Below is a small trained network, with its code and all its weights. Each question gives an input and a target symbol and asks what happens when units are switched off, that is, made to give their printed mean instead of their output.

import numpy as np


def w(rows, s, z=0):
    codes = np.array(rows[::2]) - 128.0
    scale = np.full(codes.shape[1], s)
    scale[-1] = z or s
    return codes * scale


def norm(h):
    return h / np.sqrt((h * h).mean(-1, keepdims=True) + 1e-5)


def f(y):
    return np.maximum(y, 0)


def softmax(a):
    e = np.exp(a - a.max(-1, keepdims=True))
    return e / e.sum(-1, keepdims=True)


def log_softmax(a):
    a = a - a.max(-1, keepdims=True)
    return a - np.log(np.exp(a).sum(-1, keepdims=True))


def net(x, mask):
    ids = ['ΓΘΠαβδεζηλμσω'.index(c) for c in x.split()]
    T = len(ids)
    res = E[ids] + P[:T]
    u = 0
    for l in range(2):
        q, k, v = (norm(res) @ M[l].T for M in (Q, K, V))
        z = softmax(np.where(np.tri(T) > 0, q @ k.T / 2**0.5, -1e9)) @ v
        res = res + np.where(mask[u], z, O[l][:, -1]) @ O[l][:, :-1]
        u += 1
        y = f(norm(res) @ A[l][:, :-1].T + A[l][:, -1])
        res = res + np.where(mask[u : u + 12], y, B[l][:, -1]) @ B[l][:, :-1]
        u += 12
    return log_softmax(norm(res)[-1] @ U[:, :-1].T + U[:, -1])


Q, K, V, O, A, B = {}, {}, {}, {}, {}, {}
E = w([
[131,121,91,131,109,103,160,128],'Γ',
[115,158,122,185,152,132,108,137],'Θ',
[129,154,135,167,166,151,113,100],'Π',
[135,79,103,140,171,128,127,139],'α',
[198,143,95,119,101,179,72,153],'β',
[148,133,122,171,87,81,139,110],'δ',
[146,114,130,80,129,89,161,134],'ε',
[170,87,138,133,128,123,137,91],'ζ',
[155,95,112,187,112,122,115,114],'η',
[143,191,152,125,144,111,146,102],'λ',
[188,203,9,243,129,169,212,107],'μ',
[121,119,98,105,135,103,165,137],'σ',
[132,185,142,128,138,113,153,126],'ω',
],0.011)
P = w([
[103,49,174,216,62,215,41,144],'0',
[229,108,96,109,136,121,208,45],'1',
[252,53,126,126,75,142,227,134],'2',
[172,140,140,116,80,196,176,103],'3',
[215,158,72,113,157,76,141,55],'4',
[236,102,106,122,99,110,170,176],'5',
[183,149,136,97,86,180,161,168],'6',
[205,149,75,94,137,69,105,110],'7',
[255,127,73,99,154,15,94,131],'8',
[202,122,111,76,132,139,149,174],'9',
[170,159,107,71,130,115,119,155],'10',
],0.0037)
Q[0] = w([
[231,1,21,146,147,15,185,92],'L0H0',
[112,198,66,108,130,133,62,78],'L0H0',
],0.0081)
K[0] = w([
[84,96,193,140,59,216,177,195],'L0H0',
[255,160,84,128,146,41,107,217],'L0H0',
],0.0097)
V[0] = w([
[200,194,159,198,88,100,159,151],'L0H0',
[145,186,182,102,137,58,153,254],'L0H0',
],0.0044)
O[0] = w([
[164,28,223,191,234,135,252,104,239],'L0H0',
[233,114,145,214,106,194,180,159,4],'L0H0',
],0.004,0.0033)
A[0] = w([
[149,95,187,158,135,138,211,114,203],'L0N0',
[113,63,178,8,205,148,103,92,131],'L0N1',
[117,37,119,240,147,93,66,19,148],'L0N2',
[118,143,128,141,230,78,112,139,78],'L0N3',
[133,95,89,138,65,30,111,109,99],'L0N4',
[139,139,214,62,176,99,147,65,94],'L0N5',
[193,242,42,123,142,165,148,65,207],'L0N6',
[3,113,110,123,80,166,128,239,25],'L0N7',
[157,51,115,44,197,107,119,193,88],'L0N8',
[156,140,192,52,86,133,129,235,178],'L0N9',
[124,171,152,160,100,49,141,54,5],'L0N10',
[194,166,184,146,76,154,59,224,160],'L0N11',
],0.0043,0.0021)
B[0] = w([
[137,122,45,148,213,88,83,101,219],'L0N0',
[148,129,118,138,97,81,217,190,176],'L0N1',
[110,172,93,43,93,93,193,166,239],'L0N2',
[103,230,164,61,159,144,108,146,180],'L0N3',
[138,81,200,127,217,162,159,108,175],'L0N4',
[3,162,57,184,131,189,109,215,188],'L0N5',
[225,123,179,90,84,81,76,189,253],'L0N6',
[164,172,199,160,108,203,199,111,132],'L0N7',
[171,109,129,180,26,143,149,30,179],'L0N8',
[167,111,129,183,159,142,72,40,153],'L0N9',
[81,78,46,86,118,169,121,144,151],'L0N10',
[204,19,123,64,137,198,138,104,161],'L0N11',
],0.0041,0.005)
Q[1] = w([
[49,198,194,240,80,254,90,167],'L1H0',
[115,1,68,80,101,50,201,54],'L1H0',
],0.0061)
K[1] = w([
[141,183,27,46,172,106,121,100],'L1H0',
[2,105,130,185,86,183,118,143],'L1H0',
],0.0071)
V[1] = w([
[132,5,46,152,122,69,108,254],'L1H0',
[192,130,135,112,178,5,118,91],'L1H0',
],0.0047)
O[1] = w([
[89,218,166,111,161,251,125,12,251],'L1H0',
[82,135,24,35,173,65,145,1,208],'L1H0',
],0.0061,0.0012)
A[1] = w([
[98,124,206,154,89,210,113,91,2],'L1N0',
[153,215,115,108,117,136,95,116,145],'L1N1',
[139,160,201,180,82,167,126,172,192],'L1N2',
[118,128,88,84,87,85,145,128,181],'L1N3',
[163,68,89,78,2,144,95,151,66],'L1N4',
[30,130,108,154,142,92,56,156,139],'L1N5',
[143,69,115,94,178,101,170,135,175],'L1N6',
[134,141,117,75,143,112,149,82,184],'L1N7',
[144,110,171,100,160,144,210,135,142],'L1N8',
[132,175,150,117,157,179,179,80,214],'L1N9',
[163,134,165,173,141,116,103,247,149],'L1N10',
[175,26,142,131,89,89,144,157,48],'L1N11',
],0.0075,0.0026)
B[1] = w([
[209,157,103,106,176,52,222,101,145],'L1N0',
[84,45,137,159,129,135,151,116,212],'L1N1',
[130,147,93,125,179,110,9,124,167],'L1N2',
[158,74,137,91,190,198,76,109,189],'L1N3',
[143,95,215,121,188,196,245,109,186],'L1N4',
[255,196,45,51,168,115,99,189,139],'L1N5',
[148,184,126,139,94,145,94,114,233],'L1N6',
[122,104,138,180,48,142,104,160,249],'L1N7',
[97,177,152,101,81,148,79,127,195],'L1N8',
[130,101,158,131,125,63,137,190,254],'L1N9',
[95,101,103,150,99,138,157,23,194],'L1N10',
[50,186,101,84,167,144,124,182,206],'L1N11',
],0.0057,0.0062)
U = w([
[79,68,90,161,129,119,155,19,152],'Γ',
[112,150,123,223,147,192,83,132,117],'Θ',
[151,159,35,71,156,144,87,195,79],'Π',
[91,36,178,50,50,110,90,109,87],'α',
[118,76,207,195,158,112,108,226,163],'β',
[115,173,192,140,142,85,247,59,104],'δ',
[188,95,98,137,28,108,110,88,44],'ε',
[70,54,107,61,145,107,214,183,159],'ζ',
[52,217,161,77,181,187,158,126,197],'η',
[208,176,69,210,110,108,203,108,130],'λ',
[114,220,174,123,66,91,118,223,251],'μ',
[206,46,163,106,159,196,134,87,217],'σ',
[215,217,233,181,201,107,174,146,4],'ω',
],0.011,0.0022)

Each question gives the input, a string of symbols that net reads in full, and the target symbol t.
The units are the heads (2 rows each of Q, K, V and O) and the neurons (one row each of A and B). Each row of codes is followed by its name. A weight is (code - 128) times the scale printed after its matrix; where a second scale follows, it is the last column's (O, A, B and U).
mask holds one flag per unit, layer by layer, with each layer's heads first. A switched-off unit (its flag False) gives its mean, the last column of its rows in O or B, instead of its output. The means were averaged over made-up inputs and are rounded, as every weight is.
A unit's drop is (log p(t) with every unit on - log p(t) with that unit switched off) / (log p(t) with every unit on - log p(t) with every unit switched off).
The circuit of an input: a set's keep is (log p(t) with only the set's units on - log p(t) with every unit switched off) / (log p(t) with every unit on - log p(t) with every unit switched off). Starting from the 12 units with the biggest drops (on a tie, the unit counted first), units are removed one at a time, each time the one whose removal leaves the highest keep (on an exact tie, the one counted first), for as long as the keep stays at least 0.8.
circuit, biggest first: the units of the circuit, biggest drop first
k most important neurons: the k neurons with the biggest drops, biggest first
k most important neurons of layer l: the k neurons of layer l with the biggest drops, biggest first
input ε β α Π Π α, target σ: circuit, biggest first : [L0N8; L1N4]
input ζ Π Π ζ, target α: circuit, biggest first : [L0H0]
input Π Π Γ ω Π Γ η Γ β σ ζ, target ζ: circuit, biggest first : [L1H0; L1N11; L1N10]
input ω Π Γ, target λ: circuit, biggest first : [L0H0; L0N0; L1N6; L1N4]
input Π ζ Π Π ε Π Π λ, target Π: circuit, biggest first : [L1H0; L0N5; L1N3]
input Θ Π δ η Γ, target Θ: circuit, biggest first : [L1H0; L0N2; L1N2]
input η λ λ Π α Γ, target δ: circuit, biggest first : [L1H0; L0N5; L1N9]
input σ ζ α Π Π λ α Π η λ ζ, target β: 2 most important neurons : [L0N7; L0N6]
input Π α ζ η Γ Π Π Π δ, target ζ: 2 most important neurons : [L0N0; L1N11]
input Γ Γ σ λ Γ σ, target η: 2 most important neurons of layer 0 : [L0N7; L0N0]
input β β δ Π ζ Π β Γ, target μ: 2 most important neurons of layer 0 : [L0N4; L0N0]
input σ Π σ η λ Π μ α, target β: 4 most important neurons of layer 0 : [L0N6; L0N7; L0N5; L0N2]
input Γ Γ λ α Π ζ δ ε, target η: 3 most important neurons of layer 0 : [L0N7; L0N0; L0N6]
input Π β η Θ, target β: circuit, biggest first : [L1N9]
input Π Π η Π Π Π Π η, target ζ: 2 most important neurons : [L0N0; L1N11]
input λ η Π Π β Π α ω α Γ, target Π: 3 most important neurons : [L0N0; L1N11; L0N5]
input Γ Γ Π, target Γ: 4 most important neurons of layer 0 : [L0N0; L0N6; L0N7; L0N5]
input μ Π α, target ε: 3 most important neurons : [L0N6; L0N8; L1N6]
input Θ η Γ β Γ, target Θ: 4 most important neurons of layer 1 : [L1N10; L1N2; L1N11; L1N9]
input α ζ Π η Π σ ω, target Π: 2 most important neurons of layer 0 : [L0N5; L0N8]
input ζ ω α Π Γ σ Π, target Γ: circuit, biggest first : [L1H0]
input ζ Π σ Γ ζ β λ Γ, target α: 3 most important neurons of layer 0 : [L0N0; L0N1; L0N4]
input Γ Π α Γ β μ ζ, target η: 2 most important neurons : [L0N7; L1N11]
input λ Π δ Π ζ Π β Γ, target Π: 4 most important neurons : [L0N0; L1N11; L0N5; L0N6]
input λ Π Θ α Γ Γ Π Π Π σ, target Π: 3 most important neurons : [L0N0; L0N5; L1N11]
input Γ α η Π Θ Γ, target η: 2 most important neurons of layer 0 : [L0N7; L0N5]
input δ ω Π β ε Π η σ, target Γ: 2 most important neurons : [L0N5; L0N8]
input Γ Π ζ Γ ζ, target η: 3 most important neurons : [L0N7; L0N6; L1N11]
input ζ ζ Π Π λ Γ σ σ α α α, target α: 2 most important neurons : [L0N8; L0N0]
input λ λ Γ β Θ Θ ζ Π δ, target Π: 2 most important neurons : [L0N0; L1N11]
